Below are the code and all the weights of a small trained network. Each question names an input and a class and asks about switching units off, where a switched-off unit gives its printed mean instead of its output.

import numpy as np


def w(rows, s, z=0):
    codes = np.array(rows[::2]) - 128.0
    scale = np.full(codes.shape[1], s)
    scale[-1] = z or s
    return codes * scale


def norm(h):
    return h / np.sqrt((h * h).mean(-1, keepdims=True) + 1e-5)


def f(y):
    return y / 2 * (1 + np.tanh(0.7978845608 * (y + 0.044715 * y**3)))


def log_softmax(a):
    a = a - a.max(-1, keepdims=True)
    return a - np.log(np.exp(a).sum(-1, keepdims=True))


def net(x, mask):
    res = np.array(x, float).reshape(1, 4) / 4 @ E
    u = 0
    for l in range(2):
        y = f(norm(res) @ A[l][:, :-1].T + A[l][:, -1])
        res = res + np.where(mask[u : u + 15], y, B[l][:, -1]) @ B[l][:, :-1]
        u += 15
    return log_softmax(norm(res)[-1] @ U[:, :-1].T + U[:, -1])


A, B = {}, {}
E = w([
[170,224,202,177,69],'x0',
[86,57,100,210,1],'x1',
[185,176,52,170,186],'x2',
[23,234,95,84,62],'x3',
],0.0059)
A[0] = w([
[190,131,155,107,80,132],'0.n0',
[150,121,100,176,93,193],'0.n1',
[184,133,79,126,122,123],'0.n2',
[7,156,59,103,143,23],'0.n3',
[124,92,103,87,124,129],'0.n4',
[104,54,154,164,189,148],'0.n5',
[121,125,150,148,157,163],'0.n6',
[108,103,173,127,118,157],'0.n7',
[81,176,143,66,139,151],'0.n8',
[140,122,183,95,141,154],'0.n9',
[129,133,101,145,60,119],'0.n10',
[102,197,106,124,89,76],'0.n11',
[110,218,128,110,73,38],'0.n12',
[70,210,131,145,102,4],'0.n13',
[167,200,199,107,147,39],'0.n14',
],0.011,0.0034)
B[0] = w([
[143,187,93,226,157,165],'0.n0',
[73,61,212,132,66,248],'0.n1',
[104,88,176,25,161,159],'0.n2',
[74,139,144,147,254,253],'0.n3',
[148,97,104,148,162,168],'0.n4',
[233,150,60,81,123,237],'0.n5',
[179,137,149,152,175,151],'0.n6',
[161,152,16,177,239,181],'0.n7',
[164,210,81,64,130,240],'0.n8',
[197,170,95,160,249,182],'0.n9',
[103,40,107,154,153,224],'0.n10',
[55,91,130,99,65,206],'0.n11',
[205,100,135,76,17,224],'0.n12',
[132,92,83,136,83,201],'0.n13',
[136,160,104,181,164,204],'0.n14',
],0.0059,0.0035)
A[1] = w([
[148,185,171,128,148,185],'1.n0',
[134,58,99,206,114,107],'1.n1',
[122,187,103,72,125,130],'1.n2',
[160,185,133,84,93,3],'1.n3',
[5,113,86,205,96,105],'1.n4',
[128,99,172,159,119,111],'1.n5',
[136,62,159,158,119,104],'1.n6',
[147,73,134,108,67,103],'1.n7',
[158,149,218,236,138,106],'1.n8',
[119,100,77,100,136,145],'1.n9',
[174,124,94,146,157,164],'1.n10',
[164,158,158,127,74,220],'1.n11',
[121,119,118,131,131,122],'1.n12',
[42,160,97,126,165,113],'1.n13',
[183,152,155,112,50,204],'1.n14',
],0.016,0.0059)
B[1] = w([
[123,47,71,185,137,185],'1.n0',
[129,240,215,73,32,238],'1.n1',
[183,185,143,94,102,189],'1.n2',
[108,186,49,84,142,141],'1.n3',
[105,2,91,134,223,255],'1.n4',
[117,209,173,113,152,159],'1.n5',
[151,204,146,107,115,193],'1.n6',
[162,108,168,149,80,193],'1.n7',
[75,206,198,174,247,198],'1.n8',
[186,158,159,155,87,183],'1.n9',
[109,62,125,123,79,202],'1.n10',
[87,118,67,203,117,187],'1.n11',
[164,122,144,80,94,132],'1.n12',
[70,180,182,55,120,179],'1.n13',
[83,144,51,186,98,194],'1.n14',
],0.0089)
U = w([
[203,22,108,69,179,251],'0',
[109,209,114,4,147,91],'1',
[175,116,211,75,39,135],'2',
[36,3,130,41,159,56],'3',
[130,108,114,228,229,116],'4',
[84,208,7,132,99,46],'5',
[69,203,206,179,130,158],'6',
[29,56,92,185,72,151],'7',
],0.018,0.002)

Each question gives the input, the list of numbers given to net, and the class t.
The units are the neurons (one row each of A and B). Each row of codes is followed by its name. A weight is (code - 128) times the scale printed after its matrix; where a second scale follows, it is the last column's (A, B and U).
mask holds one flag per neuron, layer by layer. A switched-off neuron (its flag False) gives its mean, the last column of its row in B, instead of its output. The means were averaged over made-up inputs and are rounded, as every weight is.
A unit's drop is (log p(t) with every unit on - log p(t) with that unit switched off) / (log p(t) with every unit on - log p(t) with every unit switched off).
The circuit of an input: a set's keep is (log p(t) with only the set's units on - log p(t) with every unit switched off) / (log p(t) with every unit on - log p(t) with every unit switched off). Starting from the 12 units with the biggest drops (on a tie, the unit counted first), units are removed one at a time, each time the one whose removal leaves the highest keep (on an exact tie, the one counted first), for as long as the keep stays at least 0.8.
units of the circuit, in order: the units of the circuit, biggest drop first
most important unit: the unit with the biggest drop
k most important neurons: the k neurons with the biggest drops, biggest first
top k neurons in layer l: the k neurons of layer l with the biggest drops, biggest first
drop of u: that unit's drop, to one decimal
input [1,7,-5,-7], class 6: units of the circuit, in order	(1.n8, 1.n5)
input [1,-7,7,3], class 5: units of the circuit, in order	(1.n0, 1.n8)
input [-6,0,0,1], class 1: top 3 neurons in layer 1	(1.n4, 1.n13, 1.n0)
input [2,2,-4,-5], class 6: most important unit	1.n8
input [-7,0,0,2], class 1: top 2 neurons in layer 1	(1.n4, 1.n13)
input [4,1,5,8], class 7: units of the circuit, in order	(0.n11, 1.n1, 1.n6)
input [3,8,2,0], class 6: top 2 neurons in layer 1	(1.n1, 1.n5)
input [-1,0,-4,4], class 1: 2 most important neurons	(0.n8, 0.n3)
input [-6,1,-1,8], class 3: 2 most important neurons	(1.n4, 1.n1)
input [-3,7,1,7], class 3: 2 most important neurons	(1.n4, 0.n3)
input [-4,0,-7,-3], class 0: 2 most important neurons	(0.n5, 0.n1)
input [-1,-7,8,0], class 0: 2 most important neurons	(1.n1, 1.n0)
input [4,7,-3,-1], class 6: 2 most important neurons	(1.n1, 1.n8)
input [3,7,-5,-8], class 6: units of the circuit, in order	(1.n8)
input [8,-4,0,0], class 4: top 3 neurons in layer 1	(1.n8, 1.n1, 1.n0)
input [6,0,2,-4], class 4: top 3 neurons in layer 1	(1.n0, 1.n1, 1.n13)
input [-2,1,7,-6], class 2: 2 most important neurons	(1.n4, 0.n8)
input [-1,3,7,7], class 3: drop of 0.n3	0.2
input [8,0,0,0], class 4: drop of 1.n1	0.1
input [2,1,-2,3], class 7: drop of 0.n10	0.1
input [-2,7,0,3], class 3: units of the circuit, in order	(1.n4)
input [-5,-1,8,-2], class 0: drop of 1.n1	0.4
